Below are the code and all the weights of a small trained network. Each question names an input and a target symbol and asks about switching units off, where a switched-off unit gives its printed mean instead of its output.

import numpy as np


def w(rows, s, z=0):
    codes = np.array(rows[::2]) - 128.0
    scale = np.full(codes.shape[1], s)
    scale[-1] = z or s
    return codes * scale


def f(y):
    return y / 2 * (1 + np.tanh(0.7978845608 * (y + 0.044715 * y**3)))


def softmax(a):
    e = np.exp(a - a.max(-1, keepdims=True))
    return e / e.sum(-1, keepdims=True)


def log_softmax(a):
    a = a - a.max(-1, keepdims=True)
    return a - np.log(np.exp(a).sum(-1, keepdims=True))


def net(x, mask):
    ids = ['ΔΛΞζθμπ'.index(c) for c in x.split()]
    T = len(ids)
    res = E[ids] + P[:T]
    u = 0
    for l in range(2):
        r = res
        for j in range(3):
            rows = slice(2 * j, 2 * j + 2)
            q, k, v = (r @ M[l][rows].T for M in (Q, K, V))
            z = softmax(np.where(np.tri(T) > 0, q @ k.T / 2**0.5, -1e9)) @ v
            o = O[l][rows]
            res = res + np.where(mask[u + j], z, o[:, -1]) @ o[:, :-1]
        u += 3
        y = f(res @ A[l][:, :-1].T + A[l][:, -1])
        res = res + np.where(mask[u : u + 4], y, B[l][:, -1]) @ B[l][:, :-1]
        u += 4
    return log_softmax(res[-1] @ U[:, :-1].T + U[:, -1])


Q, K, V, O, A, B = {}, {}, {}, {}, {}, {}
E = w([
[146,170,164,183,182,203,55,88,91,195],'Δ',
[108,202,26,173,167,164,61,156,185,166],'Λ',
[115,111,86,89,169,101,110,94,69,103],'Ξ',
[2,111,119,143,147,140,123,127,206,198],'ζ',
[145,138,149,173,143,27,53,145,162,156],'θ',
[143,38,98,235,210,144,113,169,169,122],'μ',
[81,113,141,90,84,166,9,206,157,111],'π',
],0.014)
P = w([
[117,133,171,97,111,156,240,216,65,224],'0',
[105,43,102,203,149,183,62,3,102,220],'1',
[101,48,102,76,196,134,46,78,28,179],'2',
[66,23,59,134,222,169,11,76,39,234],'3',
[41,30,99,179,203,167,33,15,90,230],'4',
[81,33,111,152,200,169,45,73,87,204],'5',
],0.0058)
Q[0] = w([
[104,138,126,161,202,82,185,68,92,177],'0.h0',
[186,146,112,196,181,110,120,152,152,137],'0.h0',
[121,71,131,215,206,184,67,90,135,200],'0.h1',
[131,204,126,114,74,122,208,128,142,95],'0.h1',
[46,126,26,166,235,181,2,113,194,217],'0.h2',
[57,165,80,179,162,176,61,214,119,220],'0.h2',
],0.091)
K[0] = w([
[84,132,113,99,86,148,85,156,164,127],'0.h0',
[131,134,124,79,113,147,141,132,88,96],'0.h0',
[144,104,120,86,120,93,103,148,124,81],'0.h1',
[109,111,105,141,172,128,141,106,129,149],'0.h1',
[157,178,236,92,96,115,249,252,52,154],'0.h2',
[146,163,127,66,117,182,219,170,66,110],'0.h2',
],0.13)
V[0] = w([
[140,200,77,118,137,62,149,121,149,126],'0.h0',
[139,164,158,70,101,65,160,119,118,106],'0.h0',
[95,130,124,108,179,168,105,131,151,135],'0.h1',
[93,160,153,129,144,169,142,59,107,196],'0.h1',
[122,187,115,140,112,68,139,171,179,169],'0.h2',
[103,42,197,252,151,159,202,74,166,171],'0.h2',
],0.011)
O[0] = w([
[113,198,131,222,137,126,189,143,164,164,60],'0.h0',
[62,174,203,143,96,84,194,181,78,94,1],'0.h0',
[118,108,98,78,96,201,70,153,147,131,189],'0.h1',
[163,105,88,63,161,161,120,16,174,158,144],'0.h1',
[63,16,225,141,204,153,168,117,19,139,187],'0.h2',
[196,3,95,17,137,215,108,153,6,44,181],'0.h2',
],0.0035,0.0089)
A[0] = w([
[190,165,152,151,55,116,164,87,158,2,87],'0.n0',
[173,189,148,139,48,125,200,82,189,35,63],'0.n1',
[198,176,163,95,66,120,160,81,178,19,2],'0.n2',
[152,151,157,137,83,138,174,89,178,66,59],'0.n3',
],0.054,0.0077)
B[0] = w([
[180,185,83,194,2,118,156,93,75,165,128],'0.n0',
[220,146,138,171,57,168,184,100,130,168,2],'0.n1',
[78,117,191,91,124,95,117,179,123,84,128],'0.n2',
[154,135,35,122,108,154,156,161,71,169,85],'0.n3',
],0.018,1.7e-07)
Q[1] = w([
[243,76,101,90,110,94,207,144,123,27],'1.h0',
[176,174,174,135,85,66,206,127,167,120],'1.h0',
[163,185,167,67,29,100,200,169,135,83],'1.h1',
[136,138,176,105,133,132,190,142,148,87],'1.h1',
[85,5,158,144,189,160,1,130,59,189],'1.h2',
[143,157,112,111,123,90,133,153,128,139],'1.h2',
],0.095)
K[1] = w([
[129,91,108,132,179,128,8,69,137,140],'1.h0',
[40,86,121,137,130,128,129,142,195,122],'1.h0',
[110,140,176,160,108,136,166,152,171,168],'1.h1',
[114,128,132,161,113,128,119,150,153,148],'1.h1',
[160,189,155,100,110,137,208,199,118,141],'1.h2',
[121,110,137,69,166,106,154,149,133,103],'1.h2',
],0.11)
V[1] = w([
[161,117,70,105,99,169,82,121,184,175],'1.h0',
[110,73,161,119,69,134,42,162,140,101],'1.h0',
[101,72,173,114,138,137,195,94,161,155],'1.h1',
[63,99,173,149,162,137,107,158,182,178],'1.h1',
[58,102,186,49,89,170,196,87,119,131],'1.h2',
[132,157,229,134,104,107,4,64,113,171],'1.h2',
],0.012)
O[1] = w([
[21,155,176,73,104,53,146,49,67,147,255],'1.h0',
[170,118,217,147,94,35,108,147,137,126,226],'1.h0',
[92,63,113,78,164,130,157,102,80,172,107],'1.h1',
[143,97,174,141,134,156,177,220,190,225,209],'1.h1',
[212,253,156,199,157,181,141,68,67,198,213],'1.h2',
[158,63,66,112,192,50,181,88,15,21,110],'1.h2',
],0.0036,0.0074)
A[1] = w([
[154,194,105,92,119,106,193,134,119,128,77],'1.n0',
[218,193,136,139,43,125,223,95,208,2,18],'1.n1',
[191,188,169,141,46,133,231,80,205,23,1],'1.n2',
[206,225,152,139,30,142,197,142,203,79,14],'1.n3',
],0.024,0.0068)
B[1] = w([
[102,162,27,81,125,150,116,52,70,24,251],'1.n0',
[177,86,62,2,68,83,123,184,145,10,127],'1.n1',
[67,170,163,23,98,170,186,133,132,113,128],'1.n2',
[43,134,14,119,245,116,206,99,146,243,98],'1.n3',
],0.0074,0.00029)
U = w([
[172,162,201,139,158,209,118,66,52,205,11],'Δ',
[174,237,14,158,132,164,131,111,179,154,254],'Λ',
[117,129,87,99,132,114,172,47,57,95,174],'Ξ',
[52,96,113,78,150,124,165,85,158,223,17],'ζ',
[156,154,183,151,130,2,104,103,117,183,179],'θ',
[174,40,112,191,180,173,172,141,115,111,131],'μ',
[137,118,169,88,52,188,82,154,127,94,144],'π',
],0.0046,0.0039)

Each question gives the input, a string of symbols that net reads in full, and the target symbol t.
The units are the heads (2 rows each of Q, K, V and O) and the neurons (one row each of A and B). Each row of codes is followed by its name. A weight is (code - 128) times the scale printed after its matrix; where a second scale follows, it is the last column's (O, A, B and U).
mask holds one flag per unit, layer by layer, with each layer's heads first. A switched-off unit (its flag False) gives its mean, the last column of its rows in O or B, instead of its output. The means were averaged over made-up inputs and are rounded, as every weight is.
A unit's drop is (log p(t) with every unit on - log p(t) with that unit switched off) / (log p(t) with every unit on - log p(t) with every unit switched off).
The circuit of an input: a set's keep is (log p(t) with only the set's units on - log p(t) with every unit switched off) / (log p(t) with every unit on - log p(t) with every unit switched off). Starting from the 12 units with the biggest drops (on a tie, the unit counted first), units are removed one at a time, each time the one whose removal leaves the highest keep (on an exact tie, the one counted first), for as long as the keep stays at least 0.8.
circuit, biggest first: the units of the circuit, biggest drop first
which heads matter: for each layer, one digit per head in row order, 1 if its drop is at least 0.15 and else 0, layers parted by /
drop of u: that unit's drop, to one decimal
input Λ Ξ Λ μ, target ζ: which heads matter -> 001 / 101
input Ξ Ξ θ, target Λ: circuit, biggest first -> [1.h0 0.h2]
input Λ Λ ζ π, target ζ: circuit, biggest first -> [0.h2 1.h0 1.h2 0.h0]
input Ξ π Ξ, target Λ: circuit, biggest first -> [0.h2 1.h0 0.h0]
input μ Ξ ζ Ξ, target π: circuit, biggest first -> [1.h2 0.h2]
input θ ζ Ξ ζ Ξ, target μ: circuit, biggest first -> [1.h0 0.h2 0.h0 1.h2]
input Λ θ Λ, target ζ: circuit, biggest first -> [1.h2 1.h0]
input Δ Ξ θ θ Ξ Δ, target Ξ: circuit, biggest first -> [1.h2 1.h1 1.h0 0.h1]
input Λ μ Ξ, target ζ: circuit, biggest first -> [0.h2 0.h0 1.h2 1.h0]
input π ζ ζ θ Ξ π, target θ: which heads matter -> 001 / 100
input Ξ μ Δ, target Λ: circuit, biggest first -> [0.h2 1.h0]
input ζ Δ Ξ μ μ μ, target Δ: which heads matter -> 001 / 001
input Ξ ζ Ξ Δ ζ, target Λ: circuit, biggest first -> [1.h0 0.h0 0.h2]
input θ μ θ Δ, target μ: circuit, biggest first -> [1.h0 1.h2 0.h2 0.h1]
input θ Ξ ζ Ξ μ π, target μ: which heads matter -> 101 / 101
input Ξ Ξ μ Δ π θ, target Λ: circuit, biggest first -> [1.h0 0.h2 0.h0]
input Δ μ μ, target Ξ: which heads matter -> 011 / 101
input Λ ζ μ, target ζ: which heads matter -> 000 / 111
input π Ξ Ξ Λ, target θ: drop of 0.h0 -> 0.1
input θ Δ ζ π Λ, target μ: drop of 0.h2 -> 0.3
input ζ μ Ξ θ, target Δ: drop of 0.h2 -> 0.5
